Here is a tiny trained network, its code and every weight. The questions are about switching its units off for an input and a target symbol, where a switched-off unit gives its printed mean instead of its output.

import numpy as np


def w(rows, s, z=0):
    codes = np.array(rows[::2]) - 128.0
    scale = np.full(codes.shape[1], s)
    scale[-1] = z or s
    return codes * scale


def f(y):
    return np.maximum(y, 0)


def softmax(a):
    e = np.exp(a - a.max(-1, keepdims=True))
    return e / e.sum(-1, keepdims=True)


def log_softmax(a):
    a = a - a.max(-1, keepdims=True)
    return a - np.log(np.exp(a).sum(-1, keepdims=True))


def net(x, mask):
    ids = ['αβγδεζηθξτψω'.index(c) for c in x.split()]
    T = len(ids)
    res = E[ids] + P[:T]
    r = res
    for j in range(3):
        rows = slice(3 * j, 3 * j + 3)
        q, k, v = (r @ M[0][rows].T for M in (Q, K, V))
        z = softmax(np.where(np.tri(T) > 0, q @ k.T / 3**0.5, -1e9)) @ v
        o = O[0][rows]
        res = res + np.where(mask[j], z, o[:, -1]) @ o[:, :-1]
    y = f(res @ A[0][:, :-1].T + A[0][:, -1])
    res = res + np.where(mask[3:27], y, B[0][:, -1]) @ B[0][:, :-1]
    return log_softmax(res[-1] @ U[:, :-1].T + U[:, -1])


Q, K, V, O, A, B = {}, {}, {}, {}, {}, {}
E = w([
[142,224,2,151,181],'α',
[180,210,197,79,202],'β',
[196,70,68,42,110],'γ',
[216,108,45,219,143],'δ',
[47,134,45,203,124],'ε',
[108,89,231,133,106],'ζ',
[112,119,227,189,126],'η',
[85,166,214,71,149],'θ',
[141,39,76,201,92],'ξ',
[178,163,221,163,175],'τ',
[49,107,49,46,101],'ψ',
[144,104,218,62,128],'ω',
],0.012)
P = w([
[146,185,139,156,5],'0',
[122,155,138,157,69],'1',
[122,138,135,150,90],'2',
[121,126,133,141,110],'3',
[119,115,135,134,127],'4',
[118,105,134,129,144],'5',
[116,99,135,122,161],'6',
[117,88,138,117,172],'7',
[118,82,137,111,186],'8',
[117,75,138,109,198],'9',
[117,70,140,103,208],'10',
[121,62,142,99,223],'11',
[120,59,137,97,230],'12',
],0.011)
Q[0] = w([
[140,140,220,108,112],'h0',
[123,114,101,129,193],'h0',
[152,108,3,160,116],'h0',
[124,41,143,223,126],'h1',
[41,93,166,67,137],'h1',
[222,137,207,138,160],'h1',
[93,219,242,127,156],'h2',
[70,81,78,106,132],'h2',
[145,130,9,143,95],'h2',
],0.017)
K[0] = w([
[154,168,147,106,33],'h0',
[106,144,127,170,191],'h0',
[117,68,128,130,251],'h0',
[122,36,137,217,118],'h1',
[27,81,118,70,142],'h1',
[241,101,222,119,174],'h1',
[138,207,133,127,50],'h2',
[81,77,104,109,143],'h2',
[95,101,111,127,231],'h2',
],0.017)
V[0] = w([
[63,77,104,40,99],'h0',
[2,177,134,167,156],'h0',
[88,193,132,26,150],'h0',
[134,118,91,114,246],'h1',
[153,199,92,220,136],'h1',
[144,32,134,192,118],'h1',
[122,87,35,214,125],'h2',
[109,58,169,97,84],'h2',
[75,94,191,170,104],'h2',
],0.0089)
O[0] = w([
[211,96,138,52,69,97],'h0',
[184,244,99,113,115,139],'h0',
[130,183,182,68,111,34],'h0',
[99,132,138,147,27,118],'h1',
[102,61,127,43,117,88],'h1',
[150,204,114,73,123,185],'h1',
[255,106,130,157,141,254],'h2',
[106,55,86,107,60,159],'h2',
[125,152,60,146,74,133],'h2',
],0.0091,0.0035)
A[0] = w([
[148,75,118,94,137,16],'n0',
[119,153,197,179,171,39],'n1',
[71,114,151,82,133,144],'n2',
[106,151,159,72,98,165],'n3',
[117,210,214,82,133,2],'n4',
[134,124,146,209,57,69],'n5',
[123,111,93,110,86,154],'n6',
[60,65,87,62,132,19],'n7',
[151,186,164,95,143,137],'n8',
[90,142,118,195,110,132],'n9',
[101,156,144,219,130,164],'n10',
[98,117,229,123,63,65],'n11',
[152,119,248,120,167,28],'n12',
[112,199,138,150,138,124],'n13',
[128,89,92,152,186,161],'n14',
[132,112,97,171,125,107],'n15',
[195,122,77,154,103,144],'n16',
[88,161,122,172,82,186],'n17',
[132,143,130,204,136,79],'n18',
[135,185,122,131,121,132],'n19',
[85,118,113,132,4,70],'n20',
[148,78,113,99,106,76],'n21',
[131,184,66,136,89,54],'n22',
[114,162,99,200,15,139],'n23',
],0.011,0.0061)
B[0] = w([
[119,166,116,64,163,155],'n0',
[85,106,98,78,194,178],'n1',
[121,162,153,158,164,176],'n2',
[105,120,122,183,111,174],'n3',
[108,133,80,114,12,171],'n4',
[187,103,76,191,154,150],'n5',
[105,118,143,150,166,182],'n6',
[222,139,132,139,147,160],'n7',
[129,104,89,182,123,177],'n8',
[154,135,141,72,108,168],'n9',
[171,161,137,70,129,209],'n10',
[153,104,119,231,196,167],'n11',
[80,83,37,78,145,183],'n12',
[124,206,125,164,141,174],'n13',
[145,134,161,125,67,254],'n14',
[113,148,143,116,97,185],'n15',
[59,139,161,122,138,252],'n16',
[109,167,165,94,104,176],'n17',
[186,140,159,117,105,177],'n18',
[156,148,112,157,149,158],'n19',
[15,17,208,84,107,157],'n20',
[138,151,92,120,171,173],'n21',
[142,152,180,52,110,145],'n22',
[130,92,24,117,79,177],'n23',
],0.011,0.0073)
U = w([
[181,189,106,202,195,139],'α',
[94,111,220,165,151,134],'β',
[180,86,139,39,164,135],'γ',
[211,115,228,172,66,185],'δ',
[173,189,83,60,43,91],'ε',
[112,165,197,79,150,100],'ζ',
[110,79,108,162,192,113],'η',
[72,149,102,135,164,86],'θ',
[164,69,2,197,82,172],'ξ',
[103,162,140,194,91,129],'τ',
[57,68,147,40,65,192],'ψ',
[119,126,43,95,158,3],'ω',
],0.0082,0.0033)

Each question gives the input, a string of symbols that net reads in full, and the target symbol t.
The units are the heads (3 rows each of Q, K, V and O) and the neurons (one row each of A and B). Each row of codes is followed by its name. A weight is (code - 128) times the scale printed after its matrix; where a second scale follows, it is the last column's (O, A, B and U).
mask holds one flag per unit, heads first, then neurons. A switched-off unit (its flag False) gives its mean, the last column of its rows in O or B, instead of its output. The means were averaged over made-up inputs and are rounded, as every weight is.
A unit's drop is (log p(t) with every unit on - log p(t) with that unit switched off) / (log p(t) with every unit on - log p(t) with every unit switched off).
The circuit of an input: a set's keep is (log p(t) with only the set's units on - log p(t) with every unit switched off) / (log p(t) with every unit on - log p(t) with every unit switched off). Starting from the 12 units with the biggest drops (on a tie, the unit counted first), units are removed one at a time, each time the one whose removal leaves the highest keep (on an exact tie, the one counted first), for as long as the keep stays at least 0.8.
units of the circuit, in order: the units of the circuit, biggest drop first
unit that matters most: the unit with the biggest drop
top k neurons: the k neurons with the biggest drops, biggest first
which heads matter: for each layer, one digit per head in row order, 1 if its drop is at least 0.15 and else 0, layers parted by /
input θ ξ ε ω η γ τ γ η, target τ: which heads matter	111
input ξ ψ ξ ψ ξ ξ γ ψ ω η ψ ξ ε, target ε: which heads matter	110
input ε β θ, target α: unit that matters most	h0
input ζ δ θ, target ψ: units of the circuit, in order	(h2 n20)
input ω ψ ξ ε α ζ ω β ψ τ α ζ, target β: top 3 neurons	(n11 n20 n2)
input ξ ζ ω ψ ω ξ δ, target δ: units of the circuit, in order	(n14 h2 n18)
input ψ ξ δ ω ζ ε ε ε η, target ξ: which heads matter	100
input η θ ζ, target ε: which heads matter	111
input ψ ξ α ψ α ξ ε θ, target ξ: which heads matter	100
input δ ζ γ η γ ψ ω τ, target γ: which heads matter	101
input ψ δ δ ψ ω α, target α: units of the circuit, in order	(h2 n13)
input ε η ξ γ, target γ: which heads matter	110
input ζ ξ α ψ γ ψ ζ ω γ δ θ ζ, target ψ: which heads matter	011
input β ε ξ α θ η ω δ η, target θ: which heads matter	101
input ψ ζ ω, target ξ: unit that matters most	h0
input δ τ θ η, target γ: top 2 neurons	(n1 n10)
input α γ ψ γ γ η ω θ ψ τ δ θ, target ω: which heads matter	001
input ζ β ε ξ ζ γ β τ, target ψ: which heads matter	011
input α δ γ β ε ξ β γ ψ ω ω, target ω: top 2 neurons	(n12 n1)
input γ α β η ε ε η θ γ τ β, target η: top 2 neurons	(n11 n12)
input ζ ε ε ψ ξ γ ζ ω ψ ξ θ, target ψ: units of the circuit, in order	(h2)
input β γ ξ θ τ ψ ε ε θ δ β, target θ: top 2 neurons	(n1 n12)
input ε ε ε γ ω ζ τ τ β τ θ γ η, target α: which heads matter	111
input τ ε β ξ γ, target γ: top 2 neurons	(n0 n7)
input ω ξ η ψ ω δ γ ξ γ ω θ δ β, target β: which heads matter	111
input ε β ψ β ε γ ε β ε γ δ, target δ: top 2 neurons	(n14 n12)
input ω ε ξ ξ ψ τ, target β: unit that matters most	h2
input ω ψ ε ψ ω ξ ξ ξ α θ ξ η, target β: top 3 neurons	(n11 n20 n2)
